Below is a small trained network, with its code and all its weights. Each question gives an input and a target symbol and asks what happens when units are switched off, that is, made to give their printed mean instead of their output.

import numpy as np


def w(rows, s, z=0):
    codes = np.array(rows[::2]) - 128.0
    scale = np.full(codes.shape[1], s)
    scale[-1] = z or s
    return codes * scale


def f(y):
    return np.maximum(y, 0)


def softmax(a):
    e = np.exp(a - a.max(-1, keepdims=True))
    return e / e.sum(-1, keepdims=True)


def log_softmax(a):
    a = a - a.max(-1, keepdims=True)
    return a - np.log(np.exp(a).sum(-1, keepdims=True))


def net(x, mask):
    ids = ['ΛΠαεμξσψ'.index(c) for c in x.split()]
    T = len(ids)
    res = E[ids] + P[:T]
    u = 0
    for l in range(3):
        q, k, v = (res @ M[l].T for M in (Q, K, V))
        z = softmax(np.where(np.tri(T) > 0, q @ k.T / 3**0.5, -1e9)) @ v
        res = res + np.where(mask[u], z, O[l][:, -1]) @ O[l][:, :-1]
        u += 1
        y = f(res @ A[l][:, :-1].T + A[l][:, -1])
        res = res + np.where(mask[u : u + 12], y, B[l][:, -1]) @ B[l][:, :-1]
        u += 12
    return log_softmax(res[-1] @ U[:, :-1].T + U[:, -1])


Q, K, V, O, A, B = {}, {}, {}, {}, {}, {}
E = w([
[126,187,116,73,184,24,130,129],'Λ',
[195,161,150,157,70,148,148,114],'Π',
[116,147,191,14,254,123,113,78],'α',
[94,73,154,197,246,187,93,216],'ε',
[96,29,133,218,150,84,233,194],'μ',
[234,151,151,113,42,126,151,131],'ξ',
[123,174,203,24,38,59,8,61],'σ',
[146,192,159,225,68,159,170,108],'ψ',
],0.014)
P = w([
[186,134,254,176,183,82,158,76],'0',
[112,99,222,132,106,98,127,171],'1',
[128,109,184,108,106,103,122,171],'2',
[114,140,172,113,113,117,134,175],'3',
[137,153,149,111,112,119,124,165],'4',
[140,162,127,94,114,123,122,163],'5',
[144,163,106,70,115,128,126,164],'6',
[160,187,103,88,113,124,119,163],'7',
[143,207,99,94,103,122,138,162],'8',
[159,203,85,85,116,120,142,146],'9',
],0.0092)
Q[0] = w([
[167,186,210,132,166,171,117,120],'L0H0',
[115,191,191,7,254,95,128,121],'L0H0',
[173,55,112,28,128,91,70,72],'L0H0',
],0.007)
K[0] = w([
[131,244,144,177,99,101,134,107],'L0H0',
[80,249,38,39,117,2,103,123],'L0H0',
[90,154,129,98,131,156,76,194],'L0H0',
],0.006)
V[0] = w([
[144,191,95,151,120,51,249,159],'L0H0',
[104,174,94,116,208,182,77,2],'L0H0',
[133,167,64,190,203,107,64,165],'L0H0',
],0.0046)
O[0] = w([
[153,255,140,92,124,131,159,206,254],'L0H0',
[33,182,174,190,115,112,166,87,92],'L0H0',
[66,120,163,216,98,61,148,245,158],'L0H0',
],0.0081,0.0037)
A[0] = w([
[202,164,100,80,109,161,126,101,156],'L0N0',
[122,152,155,165,124,137,162,65,2],'L0N1',
[117,80,100,194,60,73,176,138,125],'L0N2',
[180,182,57,80,24,163,132,133,107],'L0N3',
[144,176,96,60,80,160,105,130,165],'L0N4',
[99,181,134,94,130,51,119,118,132],'L0N5',
[92,82,145,105,136,91,137,108,126],'L0N6',
[129,190,163,167,120,139,144,170,82],'L0N7',
[55,62,131,67,128,136,108,73,122],'L0N8',
[149,116,159,147,166,237,2,157,156],'L0N9',
[156,95,104,183,176,180,100,202,192],'L0N10',
[153,199,109,156,72,95,134,126,60],'L0N11',
],0.0073,0.0032)
B[0] = w([
[153,113,210,187,125,128,109,153,187],'L0N0',
[136,102,96,164,95,151,175,56,132],'L0N1',
[119,119,205,45,94,68,151,74,141],'L0N2',
[173,62,189,83,76,99,103,172,188],'L0N3',
[144,126,193,137,120,114,94,180,203],'L0N4',
[103,133,100,80,167,44,42,149,254],'L0N5',
[112,153,163,135,197,149,163,122,142],'L0N6',
[124,3,88,141,147,139,116,84,191],'L0N7',
[57,218,116,209,176,201,98,77,142],'L0N8',
[32,37,130,114,112,129,215,184,183],'L0N9',
[70,47,62,64,24,87,179,103,192],'L0N10',
[119,74,231,120,113,129,97,113,187],'L0N11',
],0.0054,0.0075)
Q[1] = w([
[113,125,149,94,207,17,115,108],'L1H0',
[105,117,2,175,229,142,122,107],'L1H0',
[59,123,188,102,210,163,64,67],'L1H0',
],0.0056)
K[1] = w([
[99,224,95,26,108,90,129,204],'L1H0',
[53,45,78,133,126,134,117,209],'L1H0',
[50,177,212,124,107,196,2,163],'L1H0',
],0.0057)
V[1] = w([
[43,87,98,85,140,143,114,227],'L1H0',
[3,68,81,222,90,232,196,128],'L1H0',
[148,120,138,135,246,202,168,138],'L1H0',
],0.0054)
O[1] = w([
[199,145,11,30,22,147,205,87,151],'L1H0',
[202,185,100,142,98,54,125,65,8],'L1H0',
[108,231,2,237,194,87,171,192,112],'L1H0',
],0.0069,0.016)
A[1] = w([
[106,124,176,107,124,156,113,3,3],'L1N0',
[130,80,129,101,69,187,133,179,114],'L1N1',
[157,141,161,209,138,58,194,85,145],'L1N2',
[171,172,131,128,124,109,140,174,88],'L1N3',
[132,104,176,85,105,59,124,158,123],'L1N4',
[105,189,154,209,142,68,86,116,151],'L1N5',
[131,172,183,166,216,175,140,177,189],'L1N6',
[81,232,76,148,148,99,92,74,86],'L1N7',
[78,110,196,118,126,174,128,95,127],'L1N8',
[73,93,124,165,128,195,125,192,8],'L1N9',
[160,71,151,117,69,199,131,181,220],'L1N10',
[157,189,111,90,32,110,184,116,69],'L1N11',
],0.0081,0.0018)
B[1] = w([
[120,175,145,66,71,62,45,48,142],'L1N0',
[145,134,68,143,119,113,150,77,226],'L1N1',
[151,43,124,156,119,81,237,102,139],'L1N2',
[145,172,190,181,112,140,90,105,141],'L1N3',
[42,139,81,183,198,173,143,155,251],'L1N4',
[208,217,89,93,39,67,125,177,142],'L1N5',
[108,63,78,198,87,91,82,196,209],'L1N6',
[73,128,124,250,210,172,168,138,132],'L1N7',
[160,153,46,89,164,77,83,108,196],'L1N8',
[110,116,209,92,136,97,124,95,185],'L1N9',
[110,166,88,181,116,102,155,3,232],'L1N10',
[177,149,48,74,89,144,19,125,146],'L1N11',
],0.0062,0.013)
Q[2] = w([
[223,138,114,253,87,133,98,49],'L2H0',
[189,222,106,66,88,148,108,190],'L2H0',
[134,120,151,176,99,84,80,111],'L2H0',
],0.0072)
K[2] = w([
[196,100,130,135,119,2,137,131],'L2H0',
[170,150,95,97,110,181,102,110],'L2H0',
[127,115,132,133,142,71,78,118],'L2H0',
],0.0099)
V[2] = w([
[72,194,92,54,129,90,2,110],'L2H0',
[242,102,179,60,68,164,36,135],'L2H0',
[42,126,222,162,213,148,104,123],'L2H0',
],0.005)
O[2] = w([
[197,97,128,84,226,157,109,157,230],'L2H0',
[111,80,119,255,104,49,153,120,2],'L2H0',
[95,66,99,204,50,240,179,82,227],'L2H0',
],0.0088,0.0098)
A[2] = w([
[122,136,174,142,106,123,159,59,85],'L2N0',
[150,176,81,99,185,162,178,117,122],'L2N1',
[153,85,100,105,192,144,106,77,234],'L2N2',
[201,145,146,137,90,189,107,61,2],'L2N3',
[176,148,186,138,111,120,164,165,65],'L2N4',
[246,201,169,98,154,1,142,193,58],'L2N5',
[126,112,159,165,98,38,91,148,55],'L2N6',
[110,155,118,74,148,55,147,93,73],'L2N7',
[150,198,136,164,171,114,49,158,114],'L2N8',
[213,215,111,88,58,140,120,133,214],'L2N9',
[145,152,140,127,144,157,118,130,109],'L2N10',
[130,155,145,60,136,93,172,145,201],'L2N11',
],0.0088,0.0025)
B[2] = w([
[153,91,124,115,142,40,82,99,143],'L2N0',
[91,121,128,187,145,65,99,151,210],'L2N1',
[179,215,166,153,115,93,183,153,254],'L2N2',
[32,117,158,119,49,77,238,242,154],'L2N3',
[75,201,96,181,155,176,104,177,131],'L2N4',
[50,167,219,150,186,254,174,83,167],'L2N5',
[202,174,80,104,32,160,72,176,144],'L2N6',
[162,82,64,93,105,186,161,130,169],'L2N7',
[146,173,81,103,41,221,186,48,151],'L2N8',
[83,76,181,109,221,5,14,171,165],'L2N9',
[43,115,53,109,146,153,131,148,150],'L2N10',
[144,66,167,193,63,241,101,149,190],'L2N11',
],0.006,0.012)
U = w([
[101,93,179,84,74,190,254,82,167],'Λ',
[164,104,38,88,46,85,67,170,178],'Π',
[70,94,188,79,160,109,92,244,163],'α',
[93,118,217,66,147,153,75,14,147],'ε',
[39,132,188,112,121,26,128,124,117],'μ',
[67,40,135,153,114,170,45,78,2],'ξ',
[160,99,162,128,142,132,131,117,98],'σ',
[62,206,105,163,129,133,128,103,112],'ψ',
],0.0054,0.0041)

Each question gives the input, a string of symbols that net reads in full, and the target symbol t.
The units are the heads (3 rows each of Q, K, V and O) and the neurons (one row each of A and B). Each row of codes is followed by its name. A weight is (code - 128) times the scale printed after its matrix; where a second scale follows, it is the last column's (O, A, B and U).
mask holds one flag per unit, layer by layer, with each layer's heads first. A switched-off unit (its flag False) gives its mean, the last column of its rows in O or B, instead of its output. The means were averaged over made-up inputs and are rounded, as every weight is.
A unit's drop is (log p(t) with every unit on - log p(t) with that unit switched off) / (log p(t) with every unit on - log p(t) with every unit switched off).
The circuit of an input: a set's keep is (log p(t) with only the set's units on - log p(t) with every unit switched off) / (log p(t) with every unit on - log p(t) with every unit switched off). Starting from the 12 units with the biggest drops (on a tie, the unit counted first), units are removed one at a time, each time the one whose removal leaves the highest keep (on an exact tie, the one counted first), for as long as the keep stays at least 0.8.
units of the circuit, in order: the units of the circuit, biggest drop first
unit that matters most: the unit with the biggest drop
k most important neurons: the k neurons with the biggest drops, biggest first
k most important neurons of layer l: the k neurons of layer l with the biggest drops, biggest first
input μ σ ξ, target μ: unit that matters most => L1N10
input Λ Λ μ Λ Λ σ Π ε σ α, target ε: units of the circuit, in order => (L1H0, L1N0)
input Λ ε ε, target Π: 2 most important neurons => (L0N3, L0N11)
input Π σ Π, target Π: 4 most important neurons => (L2N6, L1N5, L1N6, L0N5)
input Π ε ε ξ Λ ξ, target Π: 4 most important neurons => (L2N6, L1N5, L0N5, L1N6)
input ε Λ Λ ε ε ε Λ α Λ ε, target ε: 3 most important neurons => (L2N5, L2N9, L0N10)
input μ α ψ, target μ: units of the circuit, in order => (L2H0, L2N9, L1H0, L1N2)
input ε ε Λ ε Λ ξ Λ ξ, target ε: 2 most important neurons => (L1N10, L0N9)
input α ψ ε σ, target ε: units of the circuit, in order => (L1N0, L0H0)
input α ε μ Λ μ Λ Λ Λ α ψ, target α: 3 most important neurons of layer 1 => (L1N5, L1N7, L1N6)
input Π ξ ψ ξ, target Π: 2 most important neurons => (L2N6, L1N6)
input α ξ Λ μ α ε Λ ψ, target α: 3 most important neurons => (L1N5, L1N7, L2N9)
input α Λ μ μ, target Π: 2 most important neurons => (L0N10, L0N2)
input σ α Λ μ ξ ε Λ ξ ε Π, target σ: 2 most important neurons of layer 0 => (L0N8, L0N0)
input Λ σ μ ξ σ Λ μ, target Π: 2 most important neurons => (L0N2, L0N9)
input ψ ε ξ ε Λ ξ σ ψ, target ψ: 4 most important neurons => (L2N5, L1N5, L0N5, L0N1)
input Π ξ α ψ α Λ ε, target Λ: unit that matters most => L0N10
input Π ξ ψ, target Π: 2 most important neurons of layer 0 => (L0N5, L0N10)
input α Λ ε ξ ξ Λ Π ξ, target α: 3 most important neurons of layer 1 => (L1N7, L1N5, L1N6)
input α Λ Λ Λ Λ μ ε ξ, target α: 2 most important neurons of layer 0 => (L0N8, L0N6)
input ξ ε Π Π Λ ε ξ, target ξ: 2 most important neurons => (L1N6, L0N0)
input ε ψ Λ ψ, target ε: 2 most important neurons => (L0N9, L2N5)
input σ ξ ε Λ Λ μ ε Λ ξ, target σ: most important neuron => (L1N0)
input ξ α μ Π, target ξ: 2 most important neurons of layer 1 => (L1N6, L1N10)
input α Λ Λ α Λ ε ψ Λ Π, target α: 3 most important neurons => (L1N5, L1N7, L2N9)
input ε Λ Λ Λ μ ε Λ Λ ε ξ, target ε: 3 most important neurons of layer 1 => (L1N10, L1N11, L1N2)
input ξ Λ Λ ξ ξ ξ α σ ψ, target ξ: most important neuron of layer 2 => (L2N2)
input ε σ σ ε, target Π: 2 most important neurons of layer 2 => (L2N7, L2N5)
